Below are the code and all the weights of a small trained network. Each question names an input and a class and asks about switching units off, where a switched-off unit gives its printed mean instead of its output.

import numpy as np


def w(rows, s, z=0):
    codes = np.array(rows[::2]) - 128.0
    scale = np.full(codes.shape[1], s)
    scale[-1] = z or s
    return codes * scale


def f(y):
    return np.maximum(y, 0)


def log_softmax(a):
    a = a - a.max(-1, keepdims=True)
    return a - np.log(np.exp(a).sum(-1, keepdims=True))


def net(x, mask):
    res = np.array(x, float).reshape(1, 7) / 4 @ E
    y = f(res @ A[0][:, :-1].T + A[0][:, -1])
    res = res + np.where(mask, y, B[0][:, -1]) @ B[0][:, :-1]
    return log_softmax(res[-1] @ U[:, :-1].T + U[:, -1])


A, B = {}, {}
E = w([
[85,80,5,95,135,132],'x0',
[158,170,74,181,49,96],'x1',
[106,170,70,165,71,219],'x2',
[71,59,189,160,83,178],'x3',
[177,94,142,104,57,76],'x4',
[255,121,109,149,205,131],'x5',
[52,133,115,240,159,104],'x6',
],0.0074)
A[0] = w([
[102,168,138,88,91,105,102],'neuron 1',
[121,72,69,147,41,157,249],'neuron 2',
[58,102,121,136,136,147,134],'neuron 3',
[129,70,14,152,210,129,146],'neuron 4',
[180,38,112,197,148,160,134],'neuron 5',
[125,189,173,129,148,159,99],'neuron 6',
[105,138,154,193,143,182,101],'neuron 7',
[156,89,152,110,121,169,123],'neuron 8',
[163,95,207,115,133,83,211],'neuron 9',
[8,47,147,181,115,160,227],'neuron 10',
[113,109,19,120,191,125,102],'neuron 11',
[150,118,115,71,108,161,69],'neuron 12',
[87,161,140,194,134,172,173],'neuron 13',
[114,146,146,151,139,81,92],'neuron 14',
[121,124,87,153,10,129,171],'neuron 15',
[174,59,160,32,111,157,156],'neuron 16',
[124,133,83,125,194,111,96],'neuron 17',
[88,131,169,237,151,205,195],'neuron 18',
[149,106,102,122,109,162,159],'neuron 19',
[229,178,99,87,111,103,93],'neuron 20',
[128,99,75,127,169,117,59],'neuron 21',
[84,189,157,82,104,90,47],'neuron 22',
[114,128,157,178,128,88,35],'neuron 23',
[173,122,117,111,151,142,175],'neuron 24',
[170,63,162,42,115,163,173],'neuron 25',
[144,129,66,130,72,133,163],'neuron 26',
[99,89,232,183,139,54,201],'neuron 27',
[109,114,142,154,145,165,98],'neuron 28',
[135,101,64,135,186,120,80],'neuron 29',
[174,93,117,84,115,188,115],'neuron 30',
],0.011,0.0018)
B[0] = w([
[113,93,141,140,100,154,167],'neuron 1',
[91,127,73,80,94,62,211],'neuron 2',
[75,146,124,150,172,106,184],'neuron 3',
[169,163,52,164,219,126,209],'neuron 4',
[91,184,207,165,94,165,177],'neuron 5',
[172,87,99,105,161,142,167],'neuron 6',
[135,109,95,159,125,193,184],'neuron 7',
[117,130,155,129,136,118,164],'neuron 8',
[166,149,176,128,95,151,210],'neuron 9',
[7,158,141,138,214,116,254],'neuron 10',
[177,123,80,101,212,99,199],'neuron 11',
[127,108,168,132,115,114,170],'neuron 12',
[148,77,74,149,146,173,197],'neuron 13',
[149,112,140,94,147,135,158],'neuron 14',
[102,78,64,91,49,107,211],'neuron 15',
[176,108,205,109,112,156,219],'neuron 16',
[185,105,112,128,151,111,172],'neuron 17',
[141,92,114,147,115,246,226],'neuron 18',
[122,143,149,123,125,101,160],'neuron 19',
[33,132,120,147,133,128,213],'neuron 20',
[165,147,85,128,155,129,162],'neuron 21',
[123,118,171,146,136,160,172],'neuron 22',
[121,140,166,107,139,145,163],'neuron 23',
[143,139,156,159,142,133,172],'neuron 24',
[143,107,196,122,141,146,213],'neuron 25',
[85,113,99,70,91,94,183],'neuron 26',
[127,115,229,111,144,141,232],'neuron 27',
[109,121,120,131,128,134,158],'neuron 28',
[174,150,98,139,178,135,174],'neuron 29',
[109,131,181,120,136,106,179],'neuron 30',
],0.021,0.0096)
U = w([
[107,100,108,93,58,107,83],'0',
[82,100,251,111,118,149,203],'1',
[127,131,112,99,144,84,183],'2',
[85,160,151,168,70,145,1],'3',
[41,98,114,151,126,174,141],'4',
[160,107,140,144,122,171,86],'5',
],0.012,0.00095)

Each question gives the input, the list of numbers given to net, and the class t.
The units are the neurons (one row each of A and B). Each row of codes is followed by its name. A weight is (code - 128) times the scale printed after its matrix; where a second scale follows, it is the last column's (A, B and U).
mask holds one flag per neuron, in row order. A switched-off neuron (its flag False) gives its mean, the last column of its row in B, instead of its output. The means were averaged over made-up inputs and are rounded, as every weight is.
A unit's drop is (log p(t) with every unit on - log p(t) with that unit switched off) / (log p(t) with every unit on - log p(t) with every unit switched off).
The circuit of an input: a set's keep is (log p(t) with only the set's units on - log p(t) with every unit switched off) / (log p(t) with every unit on - log p(t) with every unit switched off). Starting from the 12 units with the biggest drops (on a tie, the unit counted first), units are removed one at a time, each time the one whose removal leaves the highest keep (on an exact tie, the one counted first), for as long as the keep stays at least 0.8.
units of the circuit, in order: the units of the circuit, biggest drop first
most important unit: the unit with the biggest drop
top k neurons: the k neurons with the biggest drops, biggest first
drop when u is switched off: that unit's drop, to one decimal
input [-5,6,0,-6,2,3,-4], class 4: units of the circuit, in order : [neuron 20]
input [-4,6,7,-6,4,-4,7], class 0: units of the circuit, in order : [neuron 15; neuron 10]
input [-6,8,0,-5,1,-7,2], class 0: units of the circuit, in order : [neuron 15; neuron 10]
input [2,6,-1,-8,8,0,5], class 0: top 2 neurons : [neuron 15; neuron 10]
input [-7,4,1,2,0,4,5], class 5: top 2 neurons : [neuron 10; neuron 18]
input [-8,6,5,-6,-3,-3,-6], class 4: top 2 neurons : [neuron 20; neuron 2]
input [0,2,-5,-8,3,5,-1], class 2: top 2 neurons : [neuron 18; neuron 20]
input [5,-7,-6,-6,6,2,-2], class 5: top 2 neurons : [neuron 4; neuron 10]
input [-1,-3,-7,6,-8,7,4], class 5: top 3 neurons : [neuron 4; neuron 18; neuron 7]
input [-8,3,0,5,-4,8,7], class 5: top 2 neurons : [neuron 18; neuron 13]
input [-4,-5,7,3,4,8,6], class 4: top 2 neurons : [neuron 16; neuron 18]
input [1,-5,-7,-5,-4,8,0], class 2: top 2 neurons : [neuron 18; neuron 11]
input [3,3,4,5,3,4,-4], class 0: top 2 neurons : [neuron 2; neuron 15]
input [-8,8,8,-4,1,-7,2], class 0: units of the circuit, in order : [neuron 15]
input [2,3,4,5,8,3,-4], class 0: top 2 neurons : [neuron 15; neuron 2]
input [2,-2,1,5,-1,8,2], class 5: top 2 neurons : [neuron 20; neuron 10]
input [5,8,6,-2,0,5,1], class 2: top 2 neurons : [neuron 4; neuron 11]
input [5,-7,3,0,-4,5,-6], class 5: top 2 neurons : [neuron 4; neuron 10]
input [7,3,-2,1,-1,-8,-6], class 0: drop when neuron 15 is switched off : 0.1
input [-1,6,-2,-4,-5,5,0], class 2: most important unit : neuron 18
input [4,-6,-1,5,6,-8,6], class 4: drop when neuron 10 is switched off : 0.1
input [5,6,8,-7,-4,-3,-7], class 0: drop when neuron 15 is switched off : 0.2
input [1,7,2,-3,5,7,7], class 2: drop when neuron 4 is switched off : 0.1
